Below are the code and all the weights of a small trained network. Each question names an input and a class and asks about switching units off, where a switched-off unit gives its printed mean instead of its output.

import numpy as np


def w(rows, s, z=0):
    codes = np.array(rows[::2]) - 128.0
    scale = np.full(codes.shape[1], s)
    scale[-1] = z or s
    return codes * scale


def f(y):
    return y / 2 * (1 + np.tanh(0.7978845608 * (y + 0.044715 * y**3)))


def log_softmax(a):
    a = a - a.max(-1, keepdims=True)
    return a - np.log(np.exp(a).sum(-1, keepdims=True))


def net(x, mask):
    res = np.array(x, float).reshape(1, 7) / 4 @ E
    y = f(res @ A[0][:, :-1].T + A[0][:, -1])
    res = res + np.where(mask, y, B[0][:, -1]) @ B[0][:, :-1]
    return log_softmax(res[-1] @ U[:, :-1].T + U[:, -1])


A, B = {}, {}
E = w([
[125,153,158,133,112,130,113,134,146,139],'x0',
[194,196,21,180,44,145,105,199,44,157],'x1',
[121,110,110,149,144,128,134,129,132,141],'x2',
[139,128,123,115,130,126,123,120,120,119],'x3',
[122,247,111,137,159,88,243,75,56,198],'x4',
[78,87,224,87,136,29,160,202,66,176],'x5',
[94,210,172,188,248,186,125,135,59,26],'x6',
],0.012)
A[0] = w([
[115,142,171,169,180,164,141,174,47,74,70],'neuron 0',
[123,166,132,195,193,138,57,149,103,52,37],'neuron 1',
[178,159,86,186,77,140,112,240,49,119,36],'neuron 2',
[76,96,177,99,141,78,128,239,49,147,3],'neuron 3',
[202,135,76,115,122,97,127,197,147,147,56],'neuron 4',
[134,71,120,101,139,165,55,254,170,63,26],'neuron 5',
],0.0089,0.0049)
B[0] = w([
[100,58,116,111,16,78,135,163,120,170,215],'neuron 0',
[133,94,115,64,59,121,71,121,123,156,223],'neuron 1',
[73,108,237,117,217,132,120,184,185,71,247],'neuron 2',
[241,158,95,225,95,210,118,44,161,56,226],'neuron 3',
[126,96,198,128,102,129,106,37,132,171,193],'neuron 4',
[143,254,93,63,184,105,219,186,58,148,243],'neuron 5',
],0.009,0.012)
U = w([
[117,31,136,86,6,82,102,154,137,199,201],'0',
[49,53,251,102,223,116,118,99,169,57,214],'1',
[106,229,113,130,159,98,208,138,23,184,2],'2',
[165,141,59,202,92,224,64,78,153,46,77],'3',
],0.012,0.00094)

Each question gives the input, the list of numbers given to net, and the class t.
The units are the neurons (one row each of A and B). Each row of codes is followed by its name. A weight is (code - 128) times the scale printed after its matrix; where a second scale follows, it is the last column's (A, B and U).
mask holds one flag per neuron, in row order. A switched-off neuron (its flag False) gives its mean, the last column of its row in B, instead of its output. The means were averaged over made-up inputs and are rounded, as every weight is.
A unit's drop is (log p(t) with every unit on - log p(t) with that unit switched off) / (log p(t) with every unit on - log p(t) with every unit switched off).
The circuit of an input: a set's keep is (log p(t) with only the set's units on - log p(t) with every unit switched off) / (log p(t) with every unit on - log p(t) with every unit switched off). Starting from all 6 units, units are removed one at a time, each time the one whose removal leaves the highest keep (on an exact tie, the one counted first), for as long as the keep stays at least 0.8.
circuit, biggest first: the units of the circuit, biggest drop first
k most important neurons: the k neurons with the biggest drops, biggest first
drop when u is switched off: that unit's drop, to one decimal
input [7,5,-7,7,4,5,-2], class 1: circuit, biggest first	(neuron 2; neuron 5)
input [5,-2,-2,-2,-4,6,7], class 0: circuit, biggest first	(neuron 0)
input [-6,0,0,1,3,-1,4], class 0: circuit, biggest first	(neuron 5; neuron 0)
input [2,-4,0,-7,-1,6,2], class 3: 2 most important neurons	(neuron 3; neuron 2)
input [-5,-6,-3,2,-7,4,3], class 2: circuit, biggest first	(neuron 5; neuron 2)
input [7,-5,6,-8,-6,4,1], class 2: circuit, biggest first	(neuron 5; neuron 2)
input [-3,2,8,7,6,-1,8], class 0: circuit, biggest first	(neuron 0; neuron 1)
input [-3,1,-1,0,4,5,-3], class 3: circuit, biggest first	(neuron 3; neuron 5; neuron 0)
input [-3,7,-2,-5,1,-6,1], class 1: 2 most important neurons	(neuron 2; neuron 3)
input [5,3,5,5,-5,7,-6], class 3: 2 most important neurons	(neuron 3; neuron 0)
input [-7,7,-6,-4,-4,-6,-3], class 1: 2 most important neurons	(neuron 2; neuron 3)
input [5,5,5,6,-8,-8,5], class 2: 2 most important neurons	(neuron 5; neuron 3)
input [7,2,8,4,-7,8,5], class 3: 2 most important neurons	(neuron 3; neuron 1)
input [-1,8,8,-2,2,-3,8], class 0: most important neuron	(neuron 0)
input [-1,-3,5,-2,-6,-6,-5], class 2: 2 most important neurons	(neuron 5; neuron 3)
input [8,7,4,2,7,5,0], class 1: drop when neuron 5 is switched off	0.2
input [-6,4,4,7,-6,0,1], class 2: drop when neuron 5 is switched off	1.2
input [6,-2,-3,-4,-7,5,1], class 2: drop when neuron 5 is switched off	0.8
input [3,6,8,7,-6,8,-2], class 3: drop when neuron 3 is switched off	1.3
